Below are the code and all the weights of a small trained network. Each question names an input and a target symbol and asks about switching units off, where a switched-off unit gives its printed mean instead of its output.

import numpy as np


def w(rows, s, z=0):
    codes = np.array(rows[::2]) - 128.0
    scale = np.full(codes.shape[1], s)
    scale[-1] = z or s
    return codes * scale


def f(y):
    return y / 2 * (1 + np.tanh(0.7978845608 * (y + 0.044715 * y**3)))


def softmax(a):
    e = np.exp(a - a.max(-1, keepdims=True))
    return e / e.sum(-1, keepdims=True)


def log_softmax(a):
    a = a - a.max(-1, keepdims=True)
    return a - np.log(np.exp(a).sum(-1, keepdims=True))


def net(x, mask):
    ids = ['εζλμφω'.index(c) for c in x.split()]
    T = len(ids)
    res = E[ids] + P[:T]
    r = res
    for j in range(3):
        rows = slice(2 * j, 2 * j + 2)
        q, k, v = (r @ M[0][rows].T for M in (Q, K, V))
        z = softmax(np.where(np.tri(T) > 0, q @ k.T / 2**0.5, -1e9)) @ v
        o = O[0][rows]
        res = res + np.where(mask[j], z, o[:, -1]) @ o[:, :-1]
    y = f(res @ A[0][:, :-1].T + A[0][:, -1])
    res = res + np.where(mask[3:27], y, B[0][:, -1]) @ B[0][:, :-1]
    return log_softmax(res[-1] @ U[:, :-1].T + U[:, -1])


Q, K, V, O, A, B = {}, {}, {}, {}, {}, {}
E = w([
[130,180,74,154],'ε',
[180,120,175,148],'ζ',
[92,126,163,170],'λ',
[125,193,133,88],'μ',
[92,5,67,100],'φ',
[154,92,18,148],'ω',
],0.025)
P = w([
[128,172,93,2],'0',
[102,117,106,74],'1',
[107,118,102,114],'2',
[114,125,112,136],'3',
[120,130,120,146],'4',
[121,138,127,161],'5',
[133,133,123,175],'6',
[139,144,126,183],'7',
[144,138,127,191],'8',
[156,132,128,179],'9',
],0.0098)
Q[0] = w([
[48,166,90,198],'H1',
[162,109,104,155],'H1',
[78,129,70,253],'H2',
[28,50,207,160],'H2',
[56,77,159,159],'H3',
[123,142,142,46],'H3',
],0.011)
K[0] = w([
[174,122,153,194],'H1',
[118,136,179,238],'H1',
[167,87,98,167],'H2',
[254,59,213,148],'H2',
[85,73,126,131],'H3',
[99,101,137,19],'H3',
],0.0098)
V[0] = w([
[248,170,84,83],'H1',
[230,58,140,13],'H1',
[166,14,254,135],'H2',
[230,188,215,107],'H2',
[247,114,251,27],'H3',
[195,22,112,160],'H3',
],0.007)
O[0] = w([
[170,136,143,111,167],'H1',
[166,116,108,156,144],'H1',
[168,125,115,126,2],'H2',
[195,106,136,135,42],'H2',
[77,173,54,185,16],'H3',
[191,254,99,85,169],'H3',
],0.0095,0.0049)
A[0] = w([
[224,117,170,230,250],'N1',
[162,151,167,162,255],'N2',
[113,107,142,178,202],'N3',
[131,99,97,131,211],'N4',
[91,187,113,8,17],'N5',
[52,154,105,76,55],'N6',
[8,135,146,92,140],'N7',
[29,159,119,59,31],'N8',
[154,180,84,135,167],'N9',
[84,184,76,145,55],'N10',
[121,101,177,130,88],'N11',
[133,68,178,69,134],'N12',
[73,33,173,143,202],'N13',
[56,206,146,44,181],'N14',
[148,21,113,159,124],'N15',
[45,140,216,192,138],'N16',
[118,71,82,102,121],'N17',
[88,20,129,82,170],'N18',
[133,42,127,127,190],'N19',
[167,83,38,138,76],'N20',
[106,114,80,106,148],'N21',
[68,112,142,69,184],'N22',
[53,94,80,210,4],'N23',
[129,143,94,53,63],'N24',
],0.012,0.0041)
B[0] = w([
[203,151,148,107,254],'N1',
[117,226,65,83,200],'N2',
[189,196,87,69,155],'N3',
[118,160,144,80,174],'N4',
[157,44,161,205,176],'N5',
[204,71,160,159,179],'N6',
[76,77,113,200,208],'N7',
[208,87,167,192,190],'N8',
[68,50,166,99,172],'N9',
[93,66,245,168,163],'N10',
[86,125,149,167,137],'N11',
[142,162,145,197,170],'N12',
[147,131,122,102,183],'N13',
[102,91,32,251,211],'N14',
[160,166,163,164,175],'N15',
[74,160,26,1,197],'N16',
[115,148,112,119,187],'N17',
[164,176,85,176,205],'N18',
[207,207,104,152,179],'N19',
[78,150,152,90,207],'N20',
[125,125,212,48,180],'N21',
[137,173,84,175,183],'N22',
[112,149,206,252,154],'N23',
[122,79,118,126,165],'N24',
],0.0067,0.0087)
U = w([
[164,86,206,174,3],'ε',
[66,183,105,91,121],'ζ',
[79,133,164,58,181],'λ',
[119,75,97,1,138],'μ',
[162,183,136,51,179],'φ',
[122,98,150,36,62],'ω',
],0.0099,0.0037)

Each question gives the input, a string of symbols that net reads in full, and the target symbol t.
The units are the heads (2 rows each of Q, K, V and O) and the neurons (one row each of A and B). Each row of codes is followed by its name. A weight is (code - 128) times the scale printed after its matrix; where a second scale follows, it is the last column's (O, A, B and U).
mask holds one flag per unit, heads first, then neurons. A switched-off unit (its flag False) gives its mean, the last column of its rows in O or B, instead of its output. The means were averaged over made-up inputs and are rounded, as every weight is.
A unit's drop is (log p(t) with every unit on - log p(t) with that unit switched off) / (log p(t) with every unit on - log p(t) with every unit switched off).
The circuit of an input: a set's keep is (log p(t) with only the set's units on - log p(t) with every unit switched off) / (log p(t) with every unit on - log p(t) with every unit switched off). Starting from the 12 units with the biggest drops (on a tie, the unit counted first), units are removed one at a time, each time the one whose removal leaves the highest keep (on an exact tie, the one counted first), for as long as the keep stays at least 0.8.
units of the circuit, in order: the units of the circuit, biggest drop first
k most important neurons: the k neurons with the biggest drops, biggest first
heads that matter: for each layer, one digit per head in row order, 1 if its drop is at least 0.15 and else 0, layers parted by /
drop of u: that unit's drop, to one decimal
input ζ φ ζ ε, target ε: heads that matter : 010
input ω ζ ζ μ, target ε: units of the circuit, in order : N5, N14
input φ ε ζ, target φ: heads that matter : 000
input μ λ φ ζ φ φ ζ μ ζ, target φ: units of the circuit, in order : N1, N2
input ε ε λ ζ φ λ φ μ ζ μ, target ζ: 3 most important neurons : N16, N14, N1
input μ ε λ μ, target ζ: heads that matter : 011
input ζ ζ λ μ ζ ω, target λ: heads that matter : 000
input φ φ φ, target ε: heads that matter : 010
input ε ζ λ ω, target ε: 3 most important neurons : N23, N16, N2
input φ ω λ ε, target ε: heads that matter : 110
input φ μ λ, target ζ: most important neuron : N16
input φ ε λ φ μ ω, target ε: 3 most important neurons : N16, N23, N2
input ζ ω ζ λ, target φ: drop of H2 : 0.8
input φ μ ω ζ φ, target φ: drop of N1 : 0.0
input ζ ζ ζ φ μ ω ε ζ ζ ω, target λ: drop of N14 : 0.1
